Below is a small trained network, with its code and all its weights. Each question gives an input and a class and asks what happens when units are switched off, that is, made to give their printed mean instead of their output.

import numpy as np


def w(rows, s, z=0):
    codes = np.array(rows[::2]) - 128.0
    scale = np.full(codes.shape[1], s)
    scale[-1] = z or s
    return codes * scale


def f(y):
    return y / 2 * (1 + np.tanh(0.7978845608 * (y + 0.044715 * y**3)))


def log_softmax(a):
    a = a - a.max(-1, keepdims=True)
    return a - np.log(np.exp(a).sum(-1, keepdims=True))


def net(x, mask):
    res = np.array(x, float).reshape(1, 5) / 4 @ E
    y = f(res @ A[0][:, :-1].T + A[0][:, -1])
    res = res + np.where(mask, y, B[0][:, -1]) @ B[0][:, :-1]
    return log_softmax(res[-1] @ U[:, :-1].T + U[:, -1])


A, B = {}, {}
E = w([
[105,182,113,60,118,178,248],'x0',
[148,113,152,125,75,134,114],'x1',
[140,222,136,111,99,33,99],'x2',
[126,140,146,156,93,145,113],'x3',
[104,140,107,115,198,116,143],'x4',
],0.015)
A[0] = w([
[77,95,120,144,112,88,109,83],'N1',
[126,64,140,162,164,138,95,198],'N2',
[176,120,152,152,154,66,50,188],'N3',
[134,172,138,127,114,107,216,127],'N4',
[135,130,111,129,122,80,107,99],'N5',
[124,203,110,109,79,9,125,186],'N6',
[120,85,116,160,136,139,70,251],'N7',
[113,96,141,123,116,210,152,254],'N8',
[121,95,96,185,143,103,88,222],'N9',
],0.013,0.0069)
B[0] = w([
[102,186,130,90,131,153,56,145],'N1',
[149,89,158,97,143,88,125,193],'N2',
[102,150,64,193,210,73,41,227],'N3',
[82,161,158,50,59,192,167,190],'N4',
[97,147,124,152,97,115,80,157],'N5',
[15,244,132,154,121,165,66,254],'N6',
[132,59,159,72,205,92,87,202],'N7',
[146,101,69,110,204,165,149,213],'N8',
[202,107,149,126,193,72,62,199],'N9',
],0.012,0.02)
U = w([
[200,22,168,85,192,37,72,227],'0',
[152,121,177,152,93,91,116,26],'1',
[157,114,216,166,51,72,133,29],'2',
[102,184,59,239,176,58,22,82],'3',
[140,70,1,123,159,255,194,253],'4',
[189,157,131,137,75,60,101,49],'5',
[178,133,162,138,121,82,116,26],'6',
[102,248,181,93,45,179,99,147],'7',
],0.01,0.0051)

Each question gives the input, the list of numbers given to net, and the class t.
The units are the neurons (one row each of A and B). Each row of codes is followed by its name. A weight is (code - 128) times the scale printed after its matrix; where a second scale follows, it is the last column's (A, B and U).
mask holds one flag per neuron, in row order. A switched-off neuron (its flag False) gives its mean, the last column of its row in B, instead of its output. The means were averaged over made-up inputs and are rounded, as every weight is.
A unit's drop is (log p(t) with every unit on - log p(t) with that unit switched off) / (log p(t) with every unit on - log p(t) with every unit switched off).
The circuit of an input: a set's keep is (log p(t) with only the set's units on - log p(t) with every unit switched off) / (log p(t) with every unit on - log p(t) with every unit switched off). Starting from all 9 units, units are removed one at a time, each time the one whose removal leaves the highest keep (on an exact tie, the one counted first), for as long as the keep stays at least 0.8.
circuit, biggest first: the units of the circuit, biggest drop first
k most important neurons: the k neurons with the biggest drops, biggest first
drop when u is switched off: that unit's drop, to one decimal
input [-8,1,0,-7,4], class 0: 3 most important neurons	(N6 N7 N2)
input [1,6,-5,1,-8], class 4: circuit, biggest first	(N8)
input [1,-6,-1,6,7], class 4: 2 most important neurons	(N3 N6)
input [1,-2,1,-7,-4], class 7: 2 most important neurons	(N3 N8)
input [8,-1,-1,8,0], class 4: 2 most important neurons	(N6 N8)
input [0,-4,-3,-6,0], class 0: 2 most important neurons	(N6 N4)
input [-1,-7,0,1,-5], class 0: 2 most important neurons	(N6 N3)
input [0,-5,-8,-1,5], class 0: drop when N2 is switched off	0.2
input [8,-4,-1,-5,6], class 4: drop when N6 is switched off	0.5
input [3,0,-5,5,3], class 4: drop when N9 is switched off	0.0
